Below is a small trained network, with its code and all its weights. Each question gives an input and a target symbol and asks what happens when units are switched off, that is, made to give their printed mean instead of their output.

import numpy as np


def w(rows, s, z=0):
    codes = np.array(rows[::2]) - 128.0
    scale = np.full(codes.shape[1], s)
    scale[-1] = z or s
    return codes * scale


def f(y):
    return y / 2 * (1 + np.tanh(0.7978845608 * (y + 0.044715 * y**3)))


def softmax(a):
    e = np.exp(a - a.max(-1, keepdims=True))
    return e / e.sum(-1, keepdims=True)


def log_softmax(a):
    a = a - a.max(-1, keepdims=True)
    return a - np.log(np.exp(a).sum(-1, keepdims=True))


def net(x, mask):
    ids = ['βγδζηθμξτφψω'.index(c) for c in x.split()]
    T = len(ids)
    res = E[ids] + P[:T]
    u = 0
    for l in range(2):
        q, k, v = (res @ M[l].T for M in (Q, K, V))
        z = softmax(np.where(np.tri(T) > 0, q @ k.T / 4**0.5, -1e9)) @ v
        res = res + np.where(mask[u], z, O[l][:, -1]) @ O[l][:, :-1]
        u += 1
        y = f(res @ A[l][:, :-1].T + A[l][:, -1])
        res = res + np.where(mask[u : u + 4], y, B[l][:, -1]) @ B[l][:, :-1]
        u += 4
    return log_softmax(res[-1] @ U[:, :-1].T + U[:, -1])


Q, K, V, O, A, B = {}, {}, {}, {}, {}, {}
E = w([
[112,92,143,145],'β',
[48,94,125,145],'γ',
[114,91,155,146],'δ',
[107,202,166,196],'ζ',
[168,55,170,147],'η',
[145,48,144,142],'θ',
[152,100,148,162],'μ',
[93,8,167,115],'ξ',
[187,141,168,189],'τ',
[145,117,232,161],'φ',
[93,155,233,169],'ψ',
[165,144,59,210],'ω',
],0.013)
P = w([
[134,160,68,17],'0',
[130,136,94,71],'1',
[120,123,111,100],'2',
[122,113,113,125],'3',
[114,106,120,146],'4',
[107,97,130,161],'5',
[109,88,126,176],'6',
[105,84,134,190],'7',
[106,79,139,201],'8',
[103,72,146,212],'9',
[101,71,151,224],'10',
[97,61,143,235],'11',
[105,61,167,245],'12',
[111,53,152,255],'13',
],0.0074)
Q[0] = w([
[112,84,141,254],'0.h1',
[121,96,109,135],'0.h1',
[170,123,110,127],'0.h1',
[139,96,165,163],'0.h1',
],0.03)
K[0] = w([
[104,67,161,255],'0.h1',
[121,139,155,156],'0.h1',
[79,135,132,131],'0.h1',
[113,119,106,182],'0.h1',
],0.024)
V[0] = w([
[72,136,139,138],'0.h1',
[88,64,140,114],'0.h1',
[108,119,8,156],'0.h1',
[78,183,132,148],'0.h1',
],0.017)
O[0] = w([
[192,120,134,67,198],'0.h1',
[153,209,49,75,254],'0.h1',
[227,90,92,247,120],'0.h1',
[190,80,184,85,130],'0.h1',
],0.013,0.006)
A[0] = w([
[203,135,149,144,127],'0.n1',
[47,49,125,135,217],'0.n2',
[199,253,149,97,2],'0.n3',
[162,35,72,53,128],'0.n4',
],0.0072,0.00032)
B[0] = w([
[231,115,81,65,185],'0.n1',
[115,126,129,254,143],'0.n2',
[230,149,131,88,233],'0.n3',
[53,70,197,72,253],'0.n4',
],0.0084,0.0023)
Q[1] = w([
[151,228,99,139],'1.h1',
[94,31,128,95],'1.h1',
[104,108,110,98],'1.h1',
[211,247,89,99],'1.h1',
],0.012)
K[1] = w([
[49,52,21,86],'1.h1',
[127,178,173,150],'1.h1',
[83,101,149,87],'1.h1',
[87,43,1,18],'1.h1',
],0.0094)
V[1] = w([
[141,76,61,104],'1.h1',
[56,2,14,113],'1.h1',
[92,9,135,118],'1.h1',
[111,138,168,77],'1.h1',
],0.0065)
O[1] = w([
[59,95,17,136,251],'1.h1',
[46,106,2,76,217],'1.h1',
[155,177,52,156,101],'1.h1',
[21,169,177,38,207],'1.h1',
],0.0049,0.0024)
A[1] = w([
[95,251,65,164,54],'1.n1',
[40,184,139,163,223],'1.n2',
[180,115,121,171,3],'1.n3',
[138,103,191,165,115],'1.n4',
],0.012,0.0055)
B[1] = w([
[47,32,168,128,240],'1.n1',
[217,252,159,168,254],'1.n2',
[69,100,134,79,166],'1.n3',
[119,106,109,158,177],'1.n4',
],0.016,0.006)
U = w([
[129,166,70,134,150],'β',
[213,145,29,14,239],'γ',
[140,166,74,107,74],'δ',
[255,52,216,85,173],'ζ',
[67,187,97,200,155],'η',
[76,161,74,183,146],'θ',
[150,165,70,176,120],'μ',
[10,135,126,57,127],'ξ',
[189,170,86,240,98],'τ',
[143,214,123,100,42],'φ',
[135,137,206,28,1],'ψ',
[142,81,52,240,123],'ω',
],0.0065,0.0049)

Each question gives the input, a string of symbols that net reads in full, and the target symbol t.
The units are the heads (4 rows each of Q, K, V and O) and the neurons (one row each of A and B). Each row of codes is followed by its name. A weight is (code - 128) times the scale printed after its matrix; where a second scale follows, it is the last column's (O, A, B and U).
mask holds one flag per unit, layer by layer, with each layer's heads first. A switched-off unit (its flag False) gives its mean, the last column of its rows in O or B, instead of its output. The means were averaged over made-up inputs and are rounded, as every weight is.
A unit's drop is (log p(t) with every unit on - log p(t) with that unit switched off) / (log p(t) with every unit on - log p(t) with every unit switched off).
The circuit of an input: a set's keep is (log p(t) with only the set's units on - log p(t) with every unit switched off) / (log p(t) with every unit on - log p(t) with every unit switched off). Starting from all 10 units, units are removed one at a time, each time the one whose removal leaves the highest keep (on an exact tie, the one counted first), for as long as the keep stays at least 0.8.
circuit, biggest first: the units of the circuit, biggest drop first
top k neurons: the k neurons with the biggest drops, biggest first
input η ψ ζ θ η ζ ζ μ γ γ γ ξ η β, target η: circuit, biggest first : 1.n2, 0.h1, 1.n1
input ω γ η γ, target η: circuit, biggest first : 1.n2, 0.h1, 1.n1, 0.n1
input η θ τ ξ η ζ η γ φ γ, target φ: circuit, biggest first : 0.h1, 1.n2, 1.n1
input η γ γ γ γ γ ξ, target γ: top 2 neurons : 0.n4, 0.n3
input φ ξ δ δ, target ξ: circuit, biggest first : 0.h1, 1.h1
input θ γ γ ψ ξ η ξ γ, target ξ: circuit, biggest first : 1.n1, 0.h1
input ξ β γ η γ β β ψ θ, target ψ: top neuron : 0.n4
input η φ γ ζ γ γ γ γ γ ξ μ, target ξ: top 2 neurons : 1.n1, 0.n4
input ζ γ ζ γ γ ω ξ θ ξ γ γ δ ξ γ, target ξ: circuit, biggest first : 0.h1, 1.n1
input ζ θ ξ ζ ζ γ β ζ δ, target ζ: circuit, biggest first : 0.h1, 1.h1
input ξ γ γ θ γ γ γ η β γ γ γ ξ, target ξ: top 2 neurons : 1.n1, 1.n2
input ζ γ γ γ β γ γ γ θ β θ φ φ, target φ: circuit, biggest first : 0.h1, 1.n2
input γ ζ γ ζ ω ζ β ξ η β, target ξ: circuit, biggest first : 1.n1, 0.h1
input φ γ ω ζ, target ω: circuit, biggest first : 0.h1, 1.n4
input ζ γ δ β φ η η γ γ ω ζ ψ, target ζ: top neuron : 1.n2
input γ γ γ φ ζ, target φ: top 3 neurons : 1.n2, 1.n1, 0.n1
input γ β β ζ τ γ, target τ: top 2 neurons : 1.n2, 0.n2
input ω β γ β γ ξ γ μ ξ ξ ω δ η η, target η: top 2 neurons : 1.n1, 1.n2
input φ ξ γ γ ζ γ φ ξ β ζ ζ γ β, target ζ: top 2 neurons : 0.n4, 0.n3
input τ γ γ ω ζ ζ β, target ζ: top neuron : 0.n4
